Below are the code and all the weights of a small trained network. Each question names an input and a target symbol and asks about switching units off, where a switched-off unit gives its printed mean instead of its output.

import numpy as np


def w(rows, s, z=0):
    codes = np.array(rows[::2]) - 128.0
    scale = np.full(codes.shape[1], s)
    scale[-1] = z or s
    return codes * scale


def f(y):
    return y / 2 * (1 + np.tanh(0.7978845608 * (y + 0.044715 * y**3)))


def softmax(a):
    e = np.exp(a - a.max(-1, keepdims=True))
    return e / e.sum(-1, keepdims=True)


def log_softmax(a):
    a = a - a.max(-1, keepdims=True)
    return a - np.log(np.exp(a).sum(-1, keepdims=True))


def net(x, mask):
    ids = ['αβγδεζηθλμξσφψω'.index(c) for c in x.split()]
    T = len(ids)
    res = E[ids] + P[:T]
    u = 0
    for l in range(2):
        q, k, v = (res @ M[l].T for M in (Q, K, V))
        z = softmax(np.where(np.tri(T) > 0, q @ k.T / 2**0.5, -1e9)) @ v
        res = res + np.where(mask[u], z, O[l][:, -1]) @ O[l][:, :-1]
        u += 1
        y = f(res @ A[l][:, :-1].T + A[l][:, -1])
        res = res + np.where(mask[u : u + 12], y, B[l][:, -1]) @ B[l][:, :-1]
        u += 12
    return log_softmax(res[-1] @ U[:, :-1].T + U[:, -1])


Q, K, V, O, A, B = {}, {}, {}, {}, {}, {}
E = w([
[161,149,111,159,82],'α',
[152,131,148,150,160],'β',
[101,175,77,188,48],'γ',
[150,154,95,173,139],'δ',
[173,71,172,95,107],'ε',
[89,81,161,121,108],'ζ',
[132,76,86,112,121],'η',
[167,137,147,154,113],'θ',
[112,175,40,199,142],'λ',
[91,25,119,78,112],'μ',
[169,26,169,65,167],'ξ',
[6,79,3,152,188],'σ',
[112,19,88,69,102],'φ',
[133,142,81,161,83],'ψ',
[108,130,123,153,61],'ω',
],0.0072)
P = w([
[142,32,150,222,83],'0',
[89,191,85,31,145],'1',
[184,166,4,140,126],'2',
[90,51,231,192,162],'3',
[75,202,66,42,123],'4',
[234,89,57,188,233],'5',
[2,178,204,254,188],'6',
[61,223,86,56,123],'7',
],0.0072)
Q[0] = w([
[119,162,59,55,126],'L0H1',
[96,10,70,226,87],'L0H1',
],0.012)
K[0] = w([
[113,66,79,132,72],'L0H1',
[26,82,249,193,149],'L0H1',
],0.014)
V[0] = w([
[93,103,55,72,9],'L0H1',
[62,143,248,137,126],'L0H1',
],0.012)
O[0] = w([
[50,3,168,43,135,255],'L0H1',
[138,220,213,192,158,53],'L0H1',
],0.0074,0.0011)
A[0] = w([
[135,124,157,151,146,86],'L0N1',
[156,69,202,207,8,93],'L0N2',
[48,93,135,134,102,170],'L0N3',
[76,224,134,2,135,198],'L0N4',
[131,187,59,88,187,116],'L0N5',
[171,84,64,110,131,143],'L0N6',
[174,180,71,103,110,252],'L0N7',
[129,184,81,14,99,124],'L0N8',
[163,170,106,96,148,215],'L0N9',
[227,140,121,117,159,41],'L0N10',
[173,7,92,235,96,139],'L0N11',
[239,95,155,237,187,161],'L0N12',
],0.0099,0.0044)
B[0] = w([
[128,154,125,162,115,126],'L0N1',
[104,248,231,96,63,162],'L0N2',
[159,71,164,111,185,202],'L0N3',
[179,211,97,39,162,212],'L0N4',
[185,123,195,106,76,158],'L0N5',
[99,170,85,175,123,194],'L0N6',
[112,37,114,68,202,192],'L0N7',
[168,177,210,140,151,209],'L0N8',
[106,82,135,71,196,163],'L0N9',
[189,73,157,141,102,125],'L0N10',
[61,132,123,26,122,203],'L0N11',
[78,218,43,152,68,255],'L0N12',
],0.016,0.0062)
Q[1] = w([
[28,228,109,255,60],'L1H1',
[53,56,80,177,50],'L1H1',
],0.0096)
K[1] = w([
[142,110,182,253,158],'L1H1',
[138,181,51,190,172],'L1H1',
],0.012)
V[1] = w([
[48,48,10,144,97],'L1H1',
[81,54,242,123,153],'L1H1',
],0.012)
O[1] = w([
[86,205,198,18,3,101],'L1H1',
[81,212,44,185,86,5],'L1H1',
],0.0076,0.0027)
A[1] = w([
[103,59,132,83,171,222],'L1N1',
[49,111,118,197,107,151],'L1N2',
[64,45,110,153,177,213],'L1N3',
[129,102,60,176,146,159],'L1N4',
[174,103,162,134,171,128],'L1N5',
[126,132,211,97,121,171],'L1N6',
[176,33,115,161,174,70],'L1N7',
[219,88,161,138,138,2],'L1N8',
[167,126,148,71,198,197],'L1N9',
[131,7,183,127,159,130],'L1N10',
[106,161,161,134,36,46],'L1N11',
[52,151,100,98,126,196],'L1N12',
],0.013,0.0032)
B[1] = w([
[61,132,106,80,165,203],'L1N1',
[55,146,148,134,156,167],'L1N2',
[181,102,202,98,130,186],'L1N3',
[101,84,130,195,80,195],'L1N4',
[111,180,95,110,109,179],'L1N5',
[83,177,146,140,95,223],'L1N6',
[153,253,157,125,172,201],'L1N7',
[116,162,99,122,50,163],'L1N8',
[136,47,156,139,144,248],'L1N9',
[180,97,49,189,102,183],'L1N10',
[120,81,99,192,205,219],'L1N11',
[175,147,145,110,67,245],'L1N12',
],0.026,0.019)
U = w([
[194,31,181,108,153,190],'α',
[103,135,16,117,120,108],'β',
[115,95,227,118,125,68],'γ',
[81,31,90,132,118,96],'δ',
[200,57,139,191,179,109],'ε',
[183,172,110,155,140,3],'ζ',
[142,204,121,38,68,139],'η',
[144,128,71,96,201,173],'θ',
[69,159,147,35,103,25],'λ',
[146,2,128,196,95,86],'μ',
[111,50,112,95,204,178],'ξ',
[207,92,69,183,55,142],'σ',
[54,191,105,179,110,183],'φ',
[182,102,203,64,65,179],'ψ',
[95,146,178,142,199,114],'ω',
],0.0057,0.0041)

Each question gives the input, a string of symbols that net reads in full, and the target symbol t.
The units are the heads (2 rows each of Q, K, V and O) and the neurons (one row each of A and B). Each row of codes is followed by its name. A weight is (code - 128) times the scale printed after its matrix; where a second scale follows, it is the last column's (O, A, B and U).
mask holds one flag per unit, layer by layer, with each layer's heads first. A switched-off unit (its flag False) gives its mean, the last column of its rows in O or B, instead of its output. The means were averaged over made-up inputs and are rounded, as every weight is.
A unit's drop is (log p(t) with every unit on - log p(t) with that unit switched off) / (log p(t) with every unit on - log p(t) with every unit switched off).
The circuit of an input: a set's keep is (log p(t) with only the set's units on - log p(t) with every unit switched off) / (log p(t) with every unit on - log p(t) with every unit switched off). Starting from the 12 units with the biggest drops (on a tie, the unit counted first), units are removed one at a time, each time the one whose removal leaves the highest keep (on an exact tie, the one counted first), for as long as the keep stays at least 0.8.
units of the circuit, in order: the units of the circuit, biggest drop first
unit that matters most: the unit with the biggest drop
top k neurons: the k neurons with the biggest drops, biggest first
k most important neurons of layer l: the k neurons of layer l with the biggest drops, biggest first
input ζ δ δ θ σ, target ω: 4 most important neurons of layer 1 => (L1N7 L1N12 L1N10 L1N9)
input φ μ μ σ δ, target η: 2 most important neurons of layer 0 => (L0N11 L0N8)
input φ φ ω ξ μ φ σ β, target η: units of the circuit, in order => (L1H1 L0N11 L0N4)
input γ η ε γ α, target μ: top 3 neurons => (L0N11 L0N4 L0N2)
input μ ξ σ, target μ: top 2 neurons => (L0N11 L0N12)
input φ σ ω α μ λ, target α: units of the circuit, in order => (L1H1 L0N4 L1N3 L0N7)
input σ θ ε, target σ: top 2 neurons => (L1N11 L0N12)
input β ω ε β η λ, target β: unit that matters most => L0N12
input α λ θ, target α: top 2 neurons => (L0N11 L0N2)
input ω ξ ζ ε, target φ: top 4 neurons => (L1N9 L1N3 L1N12 L1N11)
input μ φ δ ξ λ β, target ξ: top 4 neurons => (L0N12 L1N1 L0N8 L0N2)
input δ β ζ σ μ δ, target σ: top 2 neurons => (L0N12 L0N4)
input η ξ ε ε σ ψ, target ε: 2 most important neurons of layer 0 => (L0N2 L0N12)
input σ ω σ, target σ: top 4 neurons => (L0N12 L1N11 L0N8 L0N11)
input λ β φ α θ, target γ: unit that matters most => L0N11
input γ η γ φ ψ μ β μ, target μ: top 3 neurons => (L0N11 L0N4 L0N2)
input μ γ ζ α ψ, target σ: top 3 neurons => (L0N11 L0N12 L0N4)
input ζ λ ψ φ ε, target ω: 2 most important neurons of layer 0 => (L0N8 L0N4)
input ε φ β, target ε: 4 most important neurons of layer 1 => (L1N10 L1N3 L1N7 L1N4)
input ε θ δ θ φ δ, target θ: unit that matters most => L1H1
input μ ζ δ σ σ φ, target σ: top 2 neurons => (L0N12 L0N4)
input η α α, target η: top 3 neurons => (L0N11 L0N12 L0N8)
input ε φ ε, target ε: 3 most important neurons of layer 0 => (L0N2 L0N12 L0N11)
input φ ε λ δ η δ, target δ: 2 most important neurons of layer 0 => (L0N12 L0N8)
input λ ε ψ θ β ξ, target θ: top 2 neurons => (L0N2 L1N1)
input λ μ λ α δ θ, target α: 3 most important neurons of layer 0 => (L0N2 L0N11 L0N12)
input θ β β, target θ: top 3 neurons => (L0N11 L1N1 L0N2)
input ψ θ β α β η β β, target α: top neuron => (L0N11)
input μ β η ζ, target φ: 2 most important neurons of layer 1 => (L1N9 L1N3)
